Below is a small trained network, with its code and all its weights. Each question gives an input and a class and asks what happens when units are switched off, that is, made to give their printed mean instead of their output.

import numpy as np


def w(rows, s, z=0):
    codes = np.array(rows[::2]) - 128.0
    scale = np.full(codes.shape[1], s)
    scale[-1] = z or s
    return codes * scale


def norm(h):
    return h / np.sqrt((h * h).mean(-1, keepdims=True) + 1e-5)


def f(y):
    return y / 2 * (1 + np.tanh(0.7978845608 * (y + 0.044715 * y**3)))


def log_softmax(a):
    a = a - a.max(-1, keepdims=True)
    return a - np.log(np.exp(a).sum(-1, keepdims=True))


def net(x, mask):
    res = np.array(x, float).reshape(1, 5) / 4 @ E
    u = 0
    for l in range(3):
        y = f(norm(res) @ A[l][:, :-1].T + A[l][:, -1])
        res = res + np.where(mask[u : u + 5], y, B[l][:, -1]) @ B[l][:, :-1]
        u += 5
    return log_softmax(norm(res)[-1] @ U[:, :-1].T + U[:, -1])


A, B = {}, {}
E = w([
[75,176,77,215,66,2],'x0',
[161,254,196,93,19,74],'x1',
[127,78,182,181,35,197],'x2',
[167,73,131,70,163,37],'x3',
[38,113,253,104,93,79],'x4',
],0.00099)
A[0] = w([
[133,126,137,142,131,119,126],'0.n1',
[120,130,94,194,4,64,11],'0.n2',
[166,121,39,129,186,147,11],'0.n3',
[111,113,148,160,111,168,121],'0.n4',
[106,133,201,100,86,131,4],'0.n5',
],0.004,0.0013)
B[0] = w([
[110,132,125,90,132,137,127],'0.n1',
[251,132,218,134,65,88,255],'0.n2',
[122,86,204,132,125,21,161],'0.n3',
[105,191,109,96,113,137,170],'0.n4',
[107,122,149,102,129,75,154],'0.n5',
],0.0024,0.00094)
A[1] = w([
[145,207,116,157,77,198,2],'1.n1',
[129,96,149,177,95,253,248],'1.n2',
[50,140,253,110,82,125,25],'1.n3',
[121,198,110,116,134,31,131],'1.n4',
[172,191,85,134,119,97,231],'1.n5',
],0.0044,0.00086)
B[1] = w([
[60,113,90,110,136,175,177],'1.n1',
[70,222,117,65,79,173,250],'1.n2',
[254,171,173,108,44,70,230],'1.n3',
[90,160,115,114,100,238,200],'1.n4',
[82,137,154,80,76,161,192],'1.n5',
],0.0035,0.002)
A[2] = w([
[152,152,215,187,2,115,70],'2.n1',
[123,145,187,200,25,101,131],'2.n2',
[189,209,248,85,53,180,4],'2.n3',
[214,127,196,11,200,162,220],'2.n4',
[104,157,118,92,106,145,254],'2.n5',
],0.0034,0.0015)
B[2] = w([
[191,135,158,121,107,52,220],'2.n1',
[189,160,183,101,67,78,195],'2.n2',
[185,20,73,213,236,21,253],'2.n3',
[143,190,154,191,4,86,204],'2.n4',
[110,148,181,114,24,178,211],'2.n5',
],0.0031,0.0028)
U = w([
[202,148,180,136,67,46,224],'0',
[104,55,78,150,254,107,7],'1',
[63,164,114,101,97,239,163],'2',
],0.0078,0.0015)

Each question gives the input, the list of numbers given to net, and the class t.
The units are the neurons (one row each of A and B). Each row of codes is followed by its name. A weight is (code - 128) times the scale printed after its matrix; where a second scale follows, it is the last column's (A, B and U).
mask holds one flag per neuron, layer by layer. A switched-off neuron (its flag False) gives its mean, the last column of its row in B, instead of its output. The means were averaged over made-up inputs and are rounded, as every weight is.
A unit's drop is (log p(t) with every unit on - log p(t) with that unit switched off) / (log p(t) with every unit on - log p(t) with every unit switched off).
The circuit of an input: a set's keep is (log p(t) with only the set's units on - log p(t) with every unit switched off) / (log p(t) with every unit on - log p(t) with every unit switched off). Starting from the 12 units with the biggest drops (on a tie, the unit counted first), units are removed one at a time, each time the one whose removal leaves the highest keep (on an exact tie, the one counted first), for as long as the keep stays at least 0.8.
circuit, biggest first: the units of the circuit, biggest drop first
most important unit: the unit with the biggest drop
top k neurons: the k neurons with the biggest drops, biggest first
top k neurons in layer l: the k neurons of layer l with the biggest drops, biggest first
drop of u: that unit's drop, to one decimal
input [-4,-3,-4,-2,-4], class 1: top 2 neurons in layer 2 => (2.n5; 2.n2)
input [5,-5,5,-1,-3], class 2: most important unit => 1.n3
input [-6,7,8,-4,-6], class 2: circuit, biggest first => (1.n1; 1.n2)
input [2,-2,0,0,-7], class 1: circuit, biggest first => (1.n3; 2.n4)
input [6,-5,3,-5,1], class 2: circuit, biggest first => (1.n3; 2.n3)
input [-7,4,4,1,-2], class 2: top 3 neurons => (0.n2; 1.n2; 0.n3)
input [3,3,-1,-6,-5], class 2: circuit, biggest first => (1.n1; 1.n3)
input [5,-3,-3,3,0], class 1: top 4 neurons => (1.n3; 1.n2; 0.n4; 2.n4)
input [2,-3,-6,-5,-3], class 1: top 3 neurons in layer 0 => (0.n3; 0.n2; 0.n4)
input [0,-8,3,5,7], class 2: top 3 neurons => (2.n3; 0.n2; 2.n1)
input [7,-6,-6,-3,1], class 1: top 3 neurons => (1.n2; 2.n4; 2.n5)
input [1,3,5,-7,-5], class 2: top 2 neurons => (1.n1; 1.n3)
input [-2,-5,5,6,-1], class 1: top 2 neurons => (1.n3; 0.n2)
input [4,-4,-4,5,4], class 1: most important unit => 1.n2
input [3,-2,-6,5,0], class 1: top 4 neurons => (1.n3; 1.n2; 0.n4; 0.n2)
input [-7,-4,5,2,1], class 2: top 2 neurons => (1.n3; 0.n2)
input [6,-3,-8,-1,-4], class 2: top 2 neurons in layer 1 => (1.n4; 1.n5)
input [6,-7,3,5,-3], class 1: drop of 1.n3 => 0.3
input [5,-6,1,8,4], class 1: drop of 1.n3 => 0.2
input [-4,1,2,-4,-1], class 2: drop of 2.n1 => 0.0
input [5,-7,-5,3,8], class 1: most important unit => 1.n2
